Here is a tiny trained network, its code and every weight. The questions are about switching its units off for an input and a target symbol, where a switched-off unit gives its printed mean instead of its output.

import numpy as np


def w(rows, s, z=0):
    codes = np.array(rows[::2]) - 128.0
    scale = np.full(codes.shape[1], s)
    scale[-1] = z or s
    return codes * scale


def norm(h):
    return h / np.sqrt((h * h).mean(-1, keepdims=True) + 1e-5)


def f(y):
    return np.maximum(y, 0)


def softmax(a):
    e = np.exp(a - a.max(-1, keepdims=True))
    return e / e.sum(-1, keepdims=True)


def log_softmax(a):
    a = a - a.max(-1, keepdims=True)
    return a - np.log(np.exp(a).sum(-1, keepdims=True))


def net(x, mask):
    ids = ['ΔΛΞΠΨαεζμτφω'.index(c) for c in x.split()]
    T = len(ids)
    res = E[ids] + P[:T]
    u = 0
    for l in range(3):
        r = norm(res)
        for j in range(2):
            rows = slice(2 * j, 2 * j + 2)
            q, k, v = (r @ M[l][rows].T for M in (Q, K, V))
            z = softmax(np.where(np.tri(T) > 0, q @ k.T / 2**0.5, -1e9)) @ v
            o = O[l][rows]
            res = res + np.where(mask[u + j], z, o[:, -1]) @ o[:, :-1]
        u += 2
        y = f(norm(res) @ A[l][:, :-1].T + A[l][:, -1])
        res = res + np.where(mask[u : u + 4], y, B[l][:, -1]) @ B[l][:, :-1]
        u += 4
    return log_softmax(norm(res)[-1] @ U[:, :-1].T + U[:, -1])


Q, K, V, O, A, B = {}, {}, {}, {}, {}, {}
E = w([
[116,73,134,166,192,174,119,166,187],'Δ',
[133,98,194,154,128,116,117,124,78],'Λ',
[166,52,82,145,132,154,43,254,55],'Ξ',
[126,132,93,143,138,96,146,174,170],'Π',
[86,92,104,135,95,132,110,158,128],'Ψ',
[69,119,128,182,147,173,83,174,112],'α',
[116,139,180,124,64,64,149,131,178],'ε',
[67,108,65,143,81,121,113,129,141],'ζ',
[135,191,141,132,161,117,152,190,63],'μ',
[192,78,118,71,97,87,89,186,83],'τ',
[116,98,109,208,130,123,72,82,81],'φ',
[98,135,165,198,179,74,126,126,139],'ω',
],0.02)
P = w([
[96,86,154,68,80,93,142,107,111],'0',
[164,223,144,168,87,170,140,119,180],'1',
[152,158,135,75,123,1,79,167,119],'2',
[159,78,145,106,126,139,177,4,144],'3',
[76,96,185,182,252,147,168,73,34],'4',
[247,180,193,152,85,167,167,58,193],'5',
[87,172,189,102,106,67,156,158,74],'6',
],0.0085)
Q[0] = w([
[87,131,48,185,123,113,85,40,9],'L0H0',
[145,202,186,84,2,43,16,159,177],'L0H0',
[159,147,189,200,74,242,200,61,184],'L0H1',
[67,120,88,218,76,66,183,35,155],'L0H1',
],0.006)
K[0] = w([
[122,190,79,173,39,88,121,97,102],'L0H0',
[65,53,46,59,127,67,169,54,19],'L0H0',
[140,117,224,254,153,123,34,99,225],'L0H1',
[68,163,126,114,172,107,106,9,145],'L0H1',
],0.0059)
V[0] = w([
[109,181,100,101,115,227,198,212,11],'L0H0',
[129,100,72,62,177,205,108,39,205],'L0H0',
[128,150,125,129,216,86,183,91,155],'L0H1',
[254,165,88,125,98,149,171,117,126],'L0H1',
],0.0071)
O[0] = w([
[145,125,12,173,119,76,95,75,95,107],'L0H0',
[138,143,85,29,166,152,87,134,120,55],'L0H0',
[115,108,141,118,108,122,1,131,161,31],'L0H1',
[175,139,75,95,32,138,72,127,93,1],'L0H1',
],0.0084,0.0059)
A[0] = w([
[206,107,92,150,113,142,203,173,128,46],'L0N0',
[59,149,171,167,146,148,49,99,139,216],'L0N1',
[94,152,137,159,104,113,154,99,186,240],'L0N2',
[130,120,129,177,138,2,46,165,94,2],'L0N3',
],0.0078,0.00092)
B[0] = w([
[139,124,160,114,128,134,175,154,179,179],'L0N0',
[149,119,131,68,66,44,142,114,177,188],'L0N1',
[168,123,214,175,116,133,93,107,80,254],'L0N2',
[3,110,107,133,96,127,146,137,77,186],'L0N3',
],0.013,0.0063)
Q[1] = w([
[169,102,139,146,124,204,148,110,103],'L1H0',
[127,66,113,163,94,147,102,143,139],'L1H0',
[131,146,156,91,105,206,175,88,171],'L1H1',
[155,131,2,97,210,230,89,33,147],'L1H1',
],0.008)
K[1] = w([
[177,70,43,88,169,113,110,254,135],'L1H0',
[148,82,86,131,203,164,112,218,115],'L1H0',
[184,200,125,103,102,167,56,175,185],'L1H1',
[105,171,133,151,182,126,76,211,87],'L1H1',
],0.0083)
V[1] = w([
[138,110,101,104,121,201,129,160,97],'L1H0',
[97,181,88,191,120,16,169,176,38],'L1H0',
[126,59,63,48,3,93,190,128,126],'L1H1',
[116,43,123,227,107,171,174,82,138],'L1H1',
],0.0062)
O[1] = w([
[159,73,99,43,100,72,189,18,150,92],'L1H0',
[152,145,98,155,124,103,122,155,92,205],'L1H0',
[122,189,246,124,142,45,142,134,94,127],'L1H1',
[137,167,113,91,150,131,124,81,165,254],'L1H1',
],0.012,0.01)
A[1] = w([
[86,136,110,193,90,110,97,109,95,149],'L1N0',
[159,192,175,137,195,58,97,154,171,127],'L1N1',
[58,143,101,139,76,95,124,166,79,61],'L1N2',
[253,77,39,134,110,80,183,97,161,4],'L1N3',
],0.0061,0.0015)
B[1] = w([
[94,171,99,125,102,128,123,87,143,255],'L1N0',
[92,112,72,67,174,6,112,132,125,242],'L1N1',
[136,125,196,80,100,133,193,125,131,224],'L1N2',
[115,62,100,194,72,101,150,140,179,159],'L1N3',
],0.013,0.0044)
Q[2] = w([
[170,135,208,189,112,102,135,70,107],'L2H0',
[86,58,75,150,217,120,132,79,241],'L2H0',
[73,66,87,167,133,122,254,190,84],'L2H1',
[146,112,126,223,227,114,57,85,139],'L2H1',
],0.0085)
K[2] = w([
[186,101,39,86,169,97,131,129,74],'L2H0',
[163,127,126,63,53,163,111,182,181],'L2H0',
[76,95,186,189,172,194,192,53,228],'L2H1',
[177,253,3,155,125,209,122,195,123],'L2H1',
],0.0057)
V[2] = w([
[84,98,76,139,218,154,111,149,196],'L2H0',
[146,73,111,57,33,127,210,211,223],'L2H0',
[253,31,125,94,188,191,135,77,110],'L2H1',
[80,47,145,182,164,147,179,254,73],'L2H1',
],0.0063)
O[2] = w([
[92,208,49,66,68,135,26,156,119,117],'L2H0',
[209,61,186,8,72,117,105,94,154,108],'L2H0',
[77,241,186,177,84,43,217,191,182,7],'L2H1',
[246,243,111,153,144,99,79,105,253,153],'L2H1',
],0.0074,0.011)
A[2] = w([
[123,169,140,40,162,163,199,253,82,252],'L2N0',
[55,107,203,188,116,127,143,218,82,96],'L2N1',
[147,154,163,92,128,40,230,103,99,164],'L2N2',
[64,48,142,233,70,64,178,70,123,129],'L2N3',
],0.0046,0.0021)
B[2] = w([
[92,185,105,162,193,81,114,137,150,178],'L2N0',
[137,117,150,94,75,168,100,126,172,177],'L2N1',
[158,163,85,93,135,201,140,41,131,218],'L2N2',
[187,159,128,131,113,133,144,251,165,254],'L2N3',
],0.013,0.0049)
U = w([
[181,116,137,53,92,233,11,86,138,161],'Δ',
[213,123,216,179,166,130,150,131,36,23],'Λ',
[213,46,129,162,51,127,179,146,177,178],'Ξ',
[112,147,151,86,118,127,140,181,210,89],'Π',
[134,165,199,254,175,193,199,180,213,35],'Ψ',
[54,105,95,90,211,131,148,75,73,158],'α',
[159,109,231,195,125,168,62,139,137,112],'ε',
[82,165,61,228,116,250,68,101,110,96],'ζ',
[192,210,63,208,184,110,150,77,139,252],'μ',
[241,147,130,110,111,118,209,93,105,122],'τ',
[115,119,118,205,45,108,117,134,33,123],'φ',
[132,100,183,174,142,71,27,142,122,81],'ω',
],0.009,0.0029)

Each question gives the input, a string of symbols that net reads in full, and the target symbol t.
The units are the heads (2 rows each of Q, K, V and O) and the neurons (one row each of A and B). Each row of codes is followed by its name. A weight is (code - 128) times the scale printed after its matrix; where a second scale follows, it is the last column's (O, A, B and U).
mask holds one flag per unit, layer by layer, with each layer's heads first. A switched-off unit (its flag False) gives its mean, the last column of its rows in O or B, instead of its output. The means were averaged over made-up inputs and are rounded, as every weight is.
A unit's drop is (log p(t) with every unit on - log p(t) with that unit switched off) / (log p(t) with every unit on - log p(t) with every unit switched off).
The circuit of an input: a set's keep is (log p(t) with only the set's units on - log p(t) with every unit switched off) / (log p(t) with every unit on - log p(t) with every unit switched off). Starting from the 12 units with the biggest drops (on a tie, the unit counted first), units are removed one at a time, each time the one whose removal leaves the highest keep (on an exact tie, the one counted first), for as long as the keep stays at least 0.8.
circuit, biggest first: the units of the circuit, biggest drop first
top k neurons: the k neurons with the biggest drops, biggest first
k most important neurons of layer l: the k neurons of layer l with the biggest drops, biggest first
which heads matter: for each layer, one digit per head in row order, 1 if its drop is at least 0.15 and else 0, layers parted by /
input ζ Ξ Ξ Δ ζ Δ, target Δ: circuit, biggest first : (L0H0, L0H1)
input ζ ζ Δ ζ, target Δ: circuit, biggest first : (L0H0, L2H0)
input ζ τ Ψ, target α: circuit, biggest first : (L2H1, L0N3)
input Δ ζ Δ, target Π: circuit, biggest first : (L0H0, L0N2)
input ζ ζ ε ζ Ξ Ψ, target Ξ: which heads matter : 00 / 10 / 00
input τ Λ ζ, target Λ: circuit, biggest first : (L1H1, L2H0)
input ω ζ ζ, target ε: which heads matter : 11 / 11 / 00
input τ Λ φ, target Λ: circuit, biggest first : (L0H0, L2H0)
input Ξ Λ ζ ζ Ψ Λ, target Ξ: which heads matter : 01 / 10 / 00
input Δ Ψ ζ Ξ φ Ψ, target Ξ: which heads matter : 00 / 11 / 01
input Ψ Π ω Ψ, target ω: circuit, biggest first : (L0H1, L1H0, L1H1)
input Ψ μ ζ ζ Λ, target φ: circuit, biggest first : (L0H0, L0N3)
input Ψ Ψ Ψ ζ Ξ, target μ: which heads matter : 01 / 10 / 01
input Ψ Ψ Δ Λ Ξ, target μ: circuit, biggest first : (L0H1, L2H1, L0N2)
input Ψ ζ Ψ ζ ζ ζ, target ζ: top 4 neurons : (L0N1, L0N2, L1N2, L0N3)
input μ ζ ζ μ Ξ ζ, target Ξ: circuit, biggest first : (L1H0, L1N3, L0H1)
input α Ξ ω Ξ Ψ α, target Ξ: circuit, biggest first : (L1H0, L1N3, L1H1, L0N3)
input μ ζ ζ Λ ζ Λ Ψ, target Ψ: circuit, biggest first : (L2H0)
input ζ Ψ τ μ Λ, target μ: which heads matter : 01 / 01 / 01
input ζ ζ τ Ξ Λ, target α: most important neuron of layer 0 : (L0N2)
input ζ ζ Ξ, target α: which heads matter : 00 / 00 / 00
input Ψ ζ ζ ζ ζ α, target α: top neuron : (L1N1)
input ζ ζ ζ ω ζ ζ, target ω: which heads matter : 01 / 00 / 00
input Ψ ζ ε, target μ: top 2 neurons : (L0N1, L2N2)
